Here is a tiny trained network, its code and every weight. The questions are about switching its units off for an input and a class, where a switched-off unit gives its printed mean instead of its output.

import numpy as np


def w(rows, s, z=0):
    codes = np.array(rows[::2]) - 128.0
    scale = np.full(codes.shape[1], s)
    scale[-1] = z or s
    return codes * scale


def norm(h):
    return h / np.sqrt((h * h).mean(-1, keepdims=True) + 1e-5)


def f(y):
    return np.maximum(y, 0)


def log_softmax(a):
    a = a - a.max(-1, keepdims=True)
    return a - np.log(np.exp(a).sum(-1, keepdims=True))


def net(x, mask):
    res = np.array(x, float).reshape(1, 2) / 4 @ E
    u = 0
    for l in range(2):
        y = f(norm(res) @ A[l][:, :-1].T + A[l][:, -1])
        res = res + np.where(mask[u : u + 5], y, B[l][:, -1]) @ B[l][:, :-1]
        u += 5
    return log_softmax(norm(res)[-1] @ U[:, :-1].T + U[:, -1])


A, B = {}, {}
E = w([
[119,102,21,119,163,156,155,116],'x0',
[101,10,187,143,154,87,170,135],'x1',
],0.013)
A[0] = w([
[79,117,26,175,57,167,119,79,202],'L0N1',
[220,190,73,1,195,153,90,217,3],'L0N2',
[52,101,53,147,123,152,118,67,129],'L0N3',
[69,174,199,189,28,152,161,160,129],'L0N4',
[88,29,127,92,153,105,198,209,151],'L0N5',
],0.0057,0.0024)
B[0] = w([
[210,132,186,164,199,111,166,133,221],'L0N1',
[65,100,147,212,123,98,156,55,208],'L0N2',
[176,141,191,72,143,107,127,204,196],'L0N3',
[134,86,154,57,102,116,2,83,210],'L0N4',
[134,195,128,170,130,137,92,55,255],'L0N5',
],0.0088,0.0055)
A[1] = w([
[118,198,38,116,102,149,122,151,203],'L1N1',
[96,56,126,126,135,114,141,136,106],'L1N2',
[110,77,74,115,112,132,70,67,91],'L1N3',
[134,74,6,87,172,140,152,162,18],'L1N4',
[86,49,95,129,127,118,134,112,6],'L1N5',
],0.022,0.0017)
B[1] = w([
[103,48,75,139,110,162,203,129,255],'L1N1',
[137,173,5,100,110,183,152,156,222],'L1N2',
[140,127,110,150,166,122,172,141,197],'L1N3',
[146,186,232,89,101,78,12,139,237],'L1N4',
[97,39,133,172,82,160,196,89,201],'L1N5',
],0.019,0.0074)
U = w([
[112,32,55,171,40,183,189,87,223],'0',
[161,98,195,78,61,68,1,140,221],'1',
[200,108,118,216,252,67,163,86,79],'2',
[41,136,94,152,130,88,95,167,14],'3',
[32,144,114,86,192,163,121,147,3],'4',
],0.012,0.0049)

Each question gives the input, the list of numbers given to net, and the class t.
The units are the neurons (one row each of A and B). Each row of codes is followed by its name. A weight is (code - 128) times the scale printed after its matrix; where a second scale follows, it is the last column's (A, B and U).
mask holds one flag per neuron, layer by layer. A switched-off neuron (its flag False) gives its mean, the last column of its row in B, instead of its output. The means were averaged over made-up inputs and are rounded, as every weight is.
A unit's drop is (log p(t) with every unit on - log p(t) with that unit switched off) / (log p(t) with every unit on - log p(t) with every unit switched off).
The circuit of an input: a set's keep is (log p(t) with only the set's units on - log p(t) with every unit switched off) / (log p(t) with every unit on - log p(t) with every unit switched off). Starting from all 10 units, units are removed one at a time, each time the one whose removal leaves the highest keep (on an exact tie, the one counted first), for as long as the keep stays at least 0.8.
units of the circuit, in order: the units of the circuit, biggest drop first
unit that matters most: the unit with the biggest drop
k most important neurons: the k neurons with the biggest drops, biggest first
k most important neurons of layer l: the k neurons of layer l with the biggest drops, biggest first
drop of u: that unit's drop, to one decimal
input [4,-3], class 1: unit that matters most => L0N5
input [5,4], class 1: 2 most important neurons => L1N4, L0N2
input [-2,-3], class 2: 3 most important neurons of layer 0 => L0N4, L0N2, L0N3
input [0,1], class 2: units of the circuit, in order => L1N1, L1N4, L1N5
input [0,-3], class 2: 4 most important neurons => L0N2, L0N1, L1N4, L1N1
input [-3,3], class 2: 3 most important neurons of layer 0 => L0N3, L0N4, L0N5
input [-7,-8], class 0: 2 most important neurons of layer 1 => L1N1, L1N4
input [-8,-8], class 0: 2 most important neurons of layer 0 => L0N1, L0N3
input [-6,6], class 0: 3 most important neurons => L1N4, L0N1, L0N3
input [-5,-5], class 0: 4 most important neurons => L1N4, L0N1, L0N3, L1N1
input [-7,7], class 0: 4 most important neurons => L1N4, L0N1, L0N3, L1N2
input [-7,-7], class 0: 4 most important neurons => L1N4, L1N1, L0N1, L0N3
input [-3,1], class 2: 3 most important neurons => L1N3, L0N4, L1N4
input [-8,8], class 0: units of the circuit, in order => L1N2
input [2,2], class 2: units of the circuit, in order => L0N5, L1N4, L1N1, L1N5
input [3,3], class 2: 4 most important neurons => L0N5, L1N4, L1N1, L0N2
input [-2,1], class 2: 3 most important neurons => L1N3, L1N4, L1N1
input [-2,2], class 2: 3 most important neurons => L1N3, L1N4, L1N1
input [0,3], class 2: 2 most important neurons of layer 0 => L0N5, L0N2
input [6,3], class 1: units of the circuit, in order => L1N4
input [7,4], class 1: drop of L1N4 => 1.2
